Look-ups in named tables: a row name and a column name give one cell, copied from the table.

detupet:
           res    sef  bufaf  topeli  dogev    zor
zuz      55.93  55.99  56.63   36.39  28.09  55.59
gab      55.20  50.38  65.82   77.38  45.99  58.77
vul      57.32  59.00  53.87   27.89  29.78  54.93
difime   56.10  49.80  68.31   41.38  59.67  54.40
dogi     54.06  58.12  66.31   21.68  82.35  57.08
lobul    54.57  51.25  71.10   46.09  57.48  53.79
pulikov  57.29  61.27  83.06   45.76  77.83  57.07
kasabuk  57.59  54.11  56.54   50.51  29.33  56.20
sab      51.57  60.49  49.66   68.51  48.69  55.52
mam      55.62  54.13  56.40   52.10  38.39  56.75

dogev of mam = 38.39
dogev of zuz = 28.09
bufaf of zuz = 56.63
res of zuz = 55.93
dogev of gab = 45.99
zor of gab = 58.77
res of lobul = 54.57
zor of sab = 55.52
zor of pulikov = 57.07
sef of pulikov = 61.27
zor of vul = 54.93
sef of zuz = 55.99
sef of vul = 59.00
res of dogi = 54.06
sef of gab = 50.38
sef of sab = 60.49
Which row has the largest topeli? gab

vip:
cols = fofunu, lutopov, rivib
zim: [-1065, -2204, 9788]
lifo: [-1662, 2259, 5163]
zera: [-33, -2186, -5109]
nepemur: [-144, -331, -4443]
lev: [-1314, -1104, -6052]
fofisiz: [-1102, 1803, 2195]
ripu: [-772, 2043, 1565]
tozamam: [974, -4504, 571]
pasa: [-2168, -12, 1467]
semal: [-1889, -858, 2414]
lepogef: [-1395, 2041, -5117]
gizifaz: [-1313, -687, 3138]
suku: [-1023, -1351, -8591]
kiroda: [-773, -2866, 658]

fofunu of fofisiz: -1102
lutopov of suku: -1351
fofunu of tozamam: 974
rivib of lepogef: -5117
rivib of ripu: 1565
rivib of semal: 2414
rivib of zera: -5109
fofunu of lifo: -1662
fofunu of gizifaz: -1313
lutopov of gizifaz: -687
rivib of nepemur: -4443
lutopov of lepogef: 2041
rivib of gizifaz: 3138
rivib of lifo: 5163
fofunu of lev: -1314
lutopov of pasa: -12
Row with the largest rivib: zim

Table tozado
|  | gop | buna | mopudul | pekik |
|---|---|---|---|---|
| futobu | -6006 | 5412 | 5281 | 7306 |
| dadegu | -3114 | 8153 | 4951 | 8047 |
| dal | -3758 | 7947 | 5109 | 7968 |
| dufu | -1934 | 8374 | 4622 | 8152 |
| vozib | -5625 | 3077 | 4805 | 6916 |
| rofibun | -5921 | 4046 | 5027 | 7060 |
| remes | 5271 | 5396 | 2520 | 8307 |
| volusi | -6027 | 4838 | 5186 | 7196 |
| tof | -1642 | 8405 | 4535 | 8172 |
| vomuba | -1320 | 8429 | 4436 | 8191 |

volusi, buna: 4838
dufu, gop: -1934
vomuba, pekik: 8191
rofibun, buna: 4046
dal, gop: -3758
dadegu, buna: 8153
futobu, mopudul: 5281
remes, mopudul: 2520
vomuba, mopudul: 4436
dadegu, pekik: 8047
futobu, pekik: 7306
dal, mopudul: 5109
vomuba, buna: 8429
remes, buna: 5396
rofibun, pekik: 7060
dufu, buna: 8374
remes, gop: 5271
tof, mopudul: 4535
Row with the largest gop: remes

kubo
        mun  vol  tesi  pep
ges      13  -64   -26  -42
lura     48   -4   -19  -81
zugari   62  -30   -24  -82
fefa    -18   31   -24   -6
gavu     23   34    -8  -54
nom      -5  -61   -29  -44
fituvi   21   14   -15  -57

vol of fefa: 31
tesi of lura: -19
vol of ges: -64
pep of gavu: -54
mun of zugari: 62
mun of fituvi: 21
mun of gavu: 23
pep of lura: -81
vol of zugari: -30
pep of fituvi: -57
vol of fituvi: 14
tesi of zugari: -24
tesi of ges: -26
tesi of fituvi: -15
vol of gavu: 34
mun of lura: 48
tesi of gavu: -8

bosope =
,lok,mafe,feperar,pov,nibi,mitol,bak,gulav,vodimo,metabon
mak,143,72,224,94,76,191,198,158,152,156
befade,46,212,60,113,99,85,39,163,103,28
lurifo,30,179,47,123,86,91,58,181,110,54
rovanup,160,104,106,87,145,104,43,87,237,167
lakuvif,39,53,149,113,126,188,217,83,16,164
farizi,32,188,48,120,89,90,51,177,108,46
tir,250,145,72,186,121,143,109,96,131,138
vatak,189,165,138,204,238,59,184,177,114,122
raz,185,104,79,111,99,102,65,38,226,164
vafil,79,95,158,151,200,88,232,138,74,137

What is the metabon of tir in bosope?
138
What is the mafe of raz in bosope?
104
What is the pov of farizi in bosope?
120
What is the vodimo of rovanup in bosope?
237
What is the bak of vatak in bosope?
184
What is the pov of tir in bosope?
186
What is the bak of lakuvif in bosope?
217
What is the metabon of befade in bosope?
28
What is the metabon of lakuvif in bosope?
164
What is the metabon of raz in bosope?
164
What is the mitol of befade in bosope?
85
What is the vodimo of raz in bosope?
226
What is the feperar of lakuvif in bosope?
149
What is the gulav of lakuvif in bosope?
83
What is the lok of lakuvif in bosope?
39

